Moves between units:
vumu @ muda
vumu * kopi
vumu & doli
vumu ^ medi
vumu + suli
vumu $ pofe
libi @ pine
libi * zupe
libi & nupu
libi ^ dizu
libi + pofi
libi $ kese
zupi @ kono
zupi * dede
zupi & zema
zupi ^ beto
zupi + nife
zupi $ teve
sapa @ pofe
sapa * nife
sapa & bike
sapa ^ pazi
sapa + dede
sapa $ muda
nife @ sizi
nife * sapa
nife & vifi
nife ^ redi
nife + zupi
nife $ vugi
madu @ lolo
madu * fesa
madu & teve
madu ^ nuka
madu + dosa
madu $ zema
zema @ noka
zema * rufu
zema & zupi
zema ^ vati
zema + vifi
zema $ madu
kese @ reda
kese * vini
kese & moza
kese ^ fati
kese + kizo
kese $ libi
dizu @ rufu
dizu * noka
dizu & pizu
dizu ^ libi
dizu + gofe
dizu $ fati
medi @ fuge
medi * gute
medi & kizo
medi ^ vumu
medi + moza
medi $ veku
vugi @ kopi
vugi * muda
vugi & dosa
vugi ^ mugu
vugi + teve
vugi $ nife
vati @ zupe
vati * pine
vati & beto
vati ^ zema
vati + tume
vati $ nuka
kizo @ lidu
kizo * mivo
kizo & medi
kizo ^ doli
kizo + kese
kizo $ pofi
suli @ totu
suli * busi
suli & fati
suli ^ moza
suli + vumu
suli $ pizu
sizi @ nife
sizi * pofe
sizi & fege
sizi ^ mumu
sizi + kono
sizi $ kopi
pofi @ lova
pofi * bevu
pofi & veku
pofi ^ gofe
pofi + libi
pofi $ kizo
doli @ pava
doli * kepi
doli & vumu
doli ^ kizo
doli + fati
doli $ gofe
pazi @ veku
pazi * redi
pazi & lova
pazi ^ sapa
pazi + lugo
pazi $ fuge
lolo @ madu
lolo * fati
lolo & busi
lolo ^ vini
lolo + kepi
lolo $ noka
zupe @ vati
zupe * libi
zupe & siti
zupe ^ noka
zupe + bevu
zupe $ vini
gofe @ bike
gofe * fege
gofe & pofe
gofe ^ pofi
gofe + dizu
gofe $ doli
fege @ vifi
fege * gofe
fege & sizi
fege ^ bevu
fege + noka
fege $ kepi
kono @ zupi
kono * pizu
kono & noka
kono ^ siti
kono + sizi
kono $ busi
mugu @ gute
mugu * fuge
mugu & meme
mugu ^ vugi
mugu + delu
mugu $ redi
lova @ pofi
lova * tume
lova & pazi
lova ^ bike
lova + pine
lova $ lidu
tume @ bevu
tume * lova
tume & redi
tume ^ vifi
tume + vati
tume $ meme
siti @ beto
siti * nupu
siti & zupe
siti ^ kono
siti + mumu
siti $ nedo
pofe @ sapa
pofe * sizi
pofe & gofe
pofe ^ veku
pofe + pizu
pofe $ vumu
fesa @ fati
fesa * madu
fesa & totu
fesa ^ reda
fesa + pava
fesa $ rufu
kopi @ vugi
kopi * vumu
kopi & kepi
kopi ^ gute
kopi + busi
kopi $ sizi
muda @ vumu
muda * vugi
muda & pava
muda ^ fuge
muda + totu
muda $ sapa
mivo @ meme
mivo * kizo
mivo & gute
mivo ^ kepi
mivo + vini
mivo $ bevu
dede @ pizu
dede * zupi
dede & rufu
dede ^ lugo
dede + sapa
dede $ totu
pine @ libi
pine * vati
pine & lugo
pine ^ rufu
pine + lova
pine $ reda
bevu @ tume
bevu * pofi
bevu & mumu
bevu ^ fege
bevu + zupe
bevu $ mivo
fuge @ medi
fuge * mugu
fuge & lidu
fuge ^ muda
fuge + poro
fuge $ pazi
fati @ fesa
fati * lolo
fati & suli
fati ^ kese
fati + doli
fati $ dizu
rufu @ dizu
rufu * zema
rufu & dede
rufu ^ pine
rufu + bike
rufu $ fesa
beto @ siti
beto * lugo
beto & vati
beto ^ zupi
beto + redi
beto $ delu
lugo @ nupu
lugo * beto
lugo & pine
lugo ^ dede
lugo + pazi
lugo $ poro
teve @ busi
teve * totu
teve & madu
teve ^ delu
teve + vugi
teve $ zupi
bike @ gofe
bike * vifi
bike & sapa
bike ^ lova
bike + rufu
bike $ pava
meme @ mivo
meme * lidu
meme & mugu
meme ^ dosa
meme + nuka
meme $ tume
delu @ nedo
delu * poro
delu & nuka
delu ^ teve
delu + mugu
delu $ beto
redi @ mumu
redi * pazi
redi & tume
redi ^ nife
redi + beto
redi $ mugu
poro @ moza
poro * delu
poro & reda
poro ^ totu
poro + fuge
poro $ lugo
dosa @ kepi
dosa * pava
dosa & vugi
dosa ^ meme
dosa + madu
dosa $ vifi
pizu @ dede
pizu * kono
pizu & dizu
pizu ^ nupu
pizu + pofe
pizu $ suli
vini @ nuka
vini * kese
vini & nedo
vini ^ lolo
vini + mivo
vini $ zupe
nupu @ lugo
nupu * siti
nupu & libi
nupu ^ pizu
nupu + veku
nupu $ moza
noka @ zema
noka * dizu
noka & kono
noka ^ zupe
noka + fege
noka $ lolo
veku @ pazi
veku * mumu
veku & pofi
veku ^ pofe
veku + nupu
veku $ medi
moza @ poro
moza * nedo
moza & kese
moza ^ suli
moza + medi
moza $ nupu
nuka @ vini
nuka * reda
nuka & delu
nuka ^ madu
nuka + meme
nuka $ vati
pava @ doli
pava * dosa
pava & muda
pava ^ lidu
pava + fesa
pava $ bike
lidu @ kizo
lidu * meme
lidu & fuge
lidu ^ pava
lidu + reda
lidu $ lova
vifi @ fege
vifi * bike
vifi & nife
vifi ^ tume
vifi + zema
vifi $ dosa
nedo @ delu
nedo * moza
nedo & vini
nedo ^ busi
nedo + gute
nedo $ siti
totu @ suli
totu * teve
totu & fesa
totu ^ poro
totu + muda
totu $ dede
mumu @ redi
mumu * veku
mumu & bevu
mumu ^ sizi
mumu + siti
mumu $ gute
gute @ mugu
gute * medi
gute & mivo
gute ^ kopi
gute + nedo
gute $ mumu
busi @ teve
busi * suli
busi & lolo
busi ^ nedo
busi + kopi
busi $ kono
kepi @ dosa
kepi * doli
kepi & kopi
kepi ^ mivo
kepi + lolo
kepi $ fege
reda @ kese
reda * nuka
reda & poro
reda ^ fesa
reda + lidu
reda $ pine

The rows follow the links: the fewer symbols apart two units are, the more alike their rows tend to be.

Each row is also shifted at random along 5 hidden directions that mean nothing.

Name the unit of each row.
[-13, -5, -11, -8, -9, 9, -6, -10, -5, -29, 0, 2, -12, -8, -1, 15, 18, 22, -5, 35, 8, -19, -6, -7, -6, -8, 8, 32, 5, 17, -2, -17, -1, 3, -22, -15, 1, -9, -4, 4, 4, 7, 19, -5, -29]
unit: meme
[-16, -3, -6, 3, 5, 11, 9, -3, 1, -27, -4, -3, 2, -2, 16, 10, -1, -8, -14, 1, -1, -3, 16, -1, -10, 8, -14, 6, -2, 1, -8, -19, -18, 6, 6, -9, -11, -6, 3, -2, 6, 9, -2, -15, -2]
unit: tume
[-27, -14, 11, -12, 8, 13, 8, -6, -31, -11, -15, 10, -19, -13, 6, 6, 0, 7, 11, -5, 7, 1, -3, 1, -26, -5, 12, -6, 9, -9, 27, 8, -4, 0, -11, 4, 21, -8, 13, -2, 6, 11, 12, 8, -1]
unit: dosa
[-16, 5, -6, 1, -13, -12, -1, -12, 4, 18, 12, 2, -1, -9, -15, 13, 16, 9, -7, 0, -2, 20, 6, 15, 18, 2, -7, -7, 10, 11, -21, -11, 21, -18, -2, -2, 2, -11, 13, -12, -1, -8, -11, 9, 5]
unit: medi
[54, 4, -1, 3, -6, 3, -21, 12, 2, 0, -12, -5, 1, 19, 10, -5, -9, 11, 11, 2, 3, -19, -7, -7, -3, 4, 10, 10, -18, 3, -10, 13, -2, 12, 14, -4, -6, 21, -22, 5, -6, 7, 2, -15, -6]
unit: kono
[-39, 5, 6, 8, -4, -11, -3, 13, 12, 8, 6, 9, 9, 8, 4, -5, 6, -10, 6, 14, 16, -12, -10, 3, 3, -2, 2, 6, -1, -11, -16, 9, -1, -10, 2, 10, -7, 7, -14, -16, -7, -9, 4, 8, -2]
unit: dizu
[-29, 1, 16, -1, 5, -5, -4, -8, -23, 7, -21, -7, 1, -2, 10, -9, 4, 3, 29, -2, -14, 24, -19, 6, -7, -2, 13, -31, -11, -5, 27, 22, -5, 6, -3, 0, 15, 9, 0, 7, 19, 12, 3, -6, 2]
unit: sizi
[-11, 5, 2, -5, 19, -1, -7, 10, -13, 10, -14, -18, -6, -3, 16, 9, -4, 1, 15, -30, -27, 20, -14, 10, -1, -1, -2, -23, -5, -7, 35, 2, -7, 15, 15, -17, 10, 2, -2, 24, 18, 6, -15, -8, 5]
unit: mumu
[7, -3, -9, -2, -12, 2, 2, -12, 6, 7, 7, -6, -9, 10, 6, 13, -2, 15, 9, -13, -21, 5, 0, -5, 11, -9, -2, -5, -5, 20, -7, 1, 18, 13, 4, -3, 17, -8, 1, 15, -12, -4, -8, -11, 7]
unit: nedo
[-38, 1, 9, 7, -18, -1, 0, -6, -13, 11, -5, 17, -14, 13, -5, -1, -10, 13, -5, -7, 0, 0, 7, -3, 3, -3, -5, 5, 0, -4, 2, 15, 15, -9, 16, 5, 10, 4, 4, 5, -8, 12, 15, 12, -11]
unit: busi
[-4, 16, 10, 5, 10, 3, 3, 7, 1, 4, -3, 8, 11, -9, -12, -15, -5, -19, -22, 7, 14, 1, 14, 0, -4, 20, -20, 8, -6, -25, 5, 6, -24, -18, 3, -1, -12, 0, -6, -7, 15, 11, 2, 9, -2]
unit: sapa
[15, -8, -10, -9, 12, 4, 15, -3, 0, 17, 6, -9, 9, -15, -17, 9, -11, -13, 3, -16, -7, 15, 17, 6, 7, 5, -1, -16, 6, -2, 14, -17, 6, 6, -8, 1, 5, -14, 12, 11, 9, -6, -7, 8, 13]
unit: fuge
[20, -26, -22, -5, -6, -6, 9, -14, 12, 6, 14, -20, -4, -5, -12, 3, 16, 9, 22, -2, 3, 9, 2, 6, 16, -16, 13, -12, 10, 38, -33, -18, 21, 10, -24, 2, -2, -15, 12, -15, 9, -19, -4, -4, 23]
unit: lidu
[21, 4, 1, 8, -19, -1, -13, -2, 11, -9, -2, 2, -4, 22, 22, 4, 0, 7, 8, 13, 9, -21, -2, -3, -2, -5, -11, 15, -13, 19, -32, 10, 4, 7, 15, 2, -14, 11, -16, -10, -18, 12, 3, -9, -5]
unit: noka
[13, 0, -8, -1, -17, 9, 9, -16, 17, 3, 5, -2, -1, 10, 11, -2, -5, -9, -19, -18, -1, 7, 26, 4, 6, 9, -25, -2, -16, 22, -28, -17, 3, 13, 10, -5, -5, -6, 10, -6, 13, 19, -13, -21, 17]
unit: redi
[-10, -4, -1, -2, 6, -7, 5, 1, -12, -9, 1, 10, -2, -14, -13, -6, 13, 0, 2, 25, 16, -3, -5, 5, -13, -1, 18, 5, 6, -9, 1, -3, -4, -15, -28, 6, 3, -5, 0, -18, 1, -1, 16, 19, -15]
unit: pava
[-19, -8, 8, -3, 21, -10, -9, 19, -1, 27, -18, -19, 22, -10, 0, -19, -12, -2, 33, -23, -6, 10, -1, 13, -6, 4, 21, -29, -8, -17, 27, 23, 0, 20, 0, 3, 6, 15, 10, 15, 26, 2, -7, 7, 18]
unit: pofe
[14, 10, -14, -3, 11, -18, -17, 10, -2, -1, 18, 2, 2, -14, -6, 24, 1, 23, -18, 31, -1, -14, -1, 15, 4, -12, 7, 33, 16, -9, 10, -7, -9, -13, -6, -9, -3, 4, -4, 8, -4, -12, -7, 7, -17]
unit: kizo
[-53, 15, 0, 3, 4, -5, -2, 5, 15, 8, 17, 0, 0, 4, -9, -7, 6, -8, -14, 5, 1, 14, -5, -3, 16, 8, -10, 2, 2, -3, -8, 6, 6, -9, 7, -2, -13, 2, -8, -4, -11, -11, -17, -8, -2]
unit: nupu
[-39, 10, 18, 12, 3, -5, 1, 17, 4, 23, 3, 3, 8, 4, -3, -15, -16, -27, 5, -27, -5, 12, 16, 1, 7, 10, -11, -37, -12, -25, 4, 13, 12, -8, 29, 10, 4, 9, 8, -5, -7, -2, -11, 9, 31]
unit: pizu
[-25, 8, 0, 3, 11, -5, -2, 12, 5, 6, 12, -7, 7, 7, 13, 4, 8, -21, 3, -2, -13, 19, -21, 0, 11, -15, -1, -19, 14, -5, -1, -2, 1, -16, 5, 6, -7, -5, 1, -9, 3, -21, -19, 0, 10]
unit: libi
[-20, -12, 8, -2, -1, -11, -14, 5, -5, 0, -21, -9, 7, 8, 22, -1, -6, 12, 31, -12, -1, -3, -9, 10, -10, -9, 20, -11, -9, 16, 0, 21, 1, 24, 1, -2, -2, 9, -1, 0, 12, 3, 6, -9, 3]
unit: fege
[-53, 0, -6, 5, -14, -8, -8, 4, 1, -4, 11, 18, -9, 4, 3, 20, -18, 23, -31, -1, 6, -7, 32, 9, -1, 9, -17, 27, 2, -5, -15, -7, 6, -3, 28, -13, 7, -10, 12, 10, -9, 6, 6, 9, -4]
unit: mivo

Where do the symbols, taken in turn from left to right, take each start?
Answer with the unit's name.
[-23, -1, 13, 1, 15, 13, 10, 0, -6, 8, 0, -7, 7, -2, -15, -35, -2, -26, 11, -8, 2, 6, -5, -10, -6, 10, 8, -16, -5, -18, 16, 8, -9, -7, -15, 8, -7, 1, -1, -1, 12, 6, -3, 7, 9]
& ^ @ + -> pofi
[-24, -8, 14, 3, -1, 19, 18, -6, -22, -11, -4, 11, -18, 4, -1, -4, -14, -13, -5, -14, 5, -3, 11, -4, -20, -3, -3, -9, 5, -11, 14, -1, 1, -5, 15, 7, 14, -16, 13, -6, -11, 1, 12, 6, 2]
^ $ * -> pine
[-22, -4, -9, -14, 14, 0, 7, 10, 12, -11, 7, -16, 11, -12, -7, -2, 21, -7, 3, 20, 8, -8, -12, 2, 0, 4, 11, 12, 6, 3, 10, -13, -20, 4, -24, -6, -6, 1, -12, -2, 14, -10, 0, -4, -16]
$ * @ @ -> meme
[26, -11, 5, -4, -11, -3, -14, -7, -8, 12, -10, 4, -1, 6, 8, 5, -8, 29, 31, -24, -12, 7, 1, 9, -2, -1, 13, -25, -8, 18, 3, 12, 24, 15, 7, -1, 15, -3, 12, 9, 5, 10, -2, -7, 11]
* * * ^ -> medi
[-7, 23, -4, 0, 1, -13, -18, 10, 10, -3, 10, 1, 14, -13, -4, 4, 29, 17, -16, 49, 3, -14, -26, 3, 17, 6, -8, 36, 4, 2, -1, 2, -8, -18, -10, -12, -25, 17, -18, -4, 8, 6, -2, -3, -35]
$ ^ ^ & -> kizo
[21, 5, -1, -3, -2, 17, 4, -10, 3, -10, -2, -15, -4, 9, 8, -7, 3, -7, -1, -5, -13, -10, -7, -18, 6, 5, -2, -5, -7, 16, -6, -5, -2, 26, -1, -2, -10, -1, -14, 9, -2, 8, -6, -27, 3]
$ * ^ -> totu
[-7, -8, -11, -11, 0, 6, 6, -6, 12, 3, 10, -28, 7, 3, -10, -23, 31, -4, 21, 18, -4, 0, -33, -10, 16, -10, 23, -14, 2, 36, -19, -7, 2, 16, -41, 6, -6, -2, -12, 4, 8, -2, -7, -11, -7]
& $ * @ -> vini
[60, -9, 4, 5, -17, 20, 12, -17, -4, -4, 5, 11, -13, 5, -7, -16, -7, -2, 4, -4, -10, -1, 6, -16, -1, 7, -4, -4, -3, 4, -5, 4, 10, 3, 6, 7, 7, -7, 5, 0, -11, 11, 6, 1, 1]
$ @ & $ -> lolo
[-7, -2, 8, 3, -8, -4, -2, 1, -15, -5, -11, 8, -8, 4, 5, 9, -6, 10, 15, 1, 0, -10, -8, -2, -12, -10, 10, 0, 9, -4, 19, 18, 9, -11, 0, 9, 8, 3, -1, 2, -16, -2, 9, 6, -3]
+ @ -> dosa
[23, -5, -11, -8, 14, -2, 6, 1, 0, -6, 14, -15, -3, -8, -8, 6, 17, -7, 7, 17, -2, -5, -15, -4, -1, -5, 16, 6, 19, 9, 11, -19, 5, -5, -29, 7, 4, -6, -4, 1, -3, -15, 2, 1, -7]
@ @ -> reda
[14, -3, 0, -1, -4, 17, -12, 11, 7, -27, -6, -4, 1, 7, 4, -8, -6, 14, -3, 13, 20, -43, 0, -13, -18, 13, 7, 41, -13, 10, -11, 5, -22, 18, -3, 5, -17, 12, -19, 11, -5, 8, 16, -6, -22]
@ & $ -> busi
[29, -3, 1, -1, -9, -13, -14, 8, 9, 17, -3, 5, 6, -2, -9, 0, -4, 22, 5, -1, 5, -1, 5, 13, 9, 3, 17, 2, -10, -1, -7, 10, 8, -5, -4, -9, 2, 3, 0, 3, 1, -1, 6, 9, 3]
+ $ * -> kono
[-16, 6, 4, -4, 23, 8, 13, 6, -7, 0, 10, -21, 5, -8, 4, 0, 4, -30, 4, 7, -7, 9, -13, -8, 3, -1, 9, -13, 14, -9, 21, -11, -20, 1, -13, 7, -5, -3, -2, -1, 3, -14, -9, -2, 0]
+ $ & * -> mugu
[-17, -9, -1, -1, -4, 17, 14, -5, 5, -6, -4, -14, -9, 10, 18, 1, -6, -18, -1, -13, -7, -1, 11, -9, 1, -2, -14, -16, -3, 11, -15, -8, 0, 14, 2, 3, -10, -15, 1, -4, -5, -1, -7, -20, 14]
@ @ @ -> zupe
[-18, -14, -9, 0, 6, -18, -7, 14, 23, 13, 3, -24, 23, -3, 9, 8, -16, 9, 8, -16, -4, -1, 17, 8, 10, 4, 6, -5, -8, 19, -28, -10, 2, 27, 2, -2, -13, 9, 0, 6, 10, -8, -17, -8, 12]
* @ -> tume
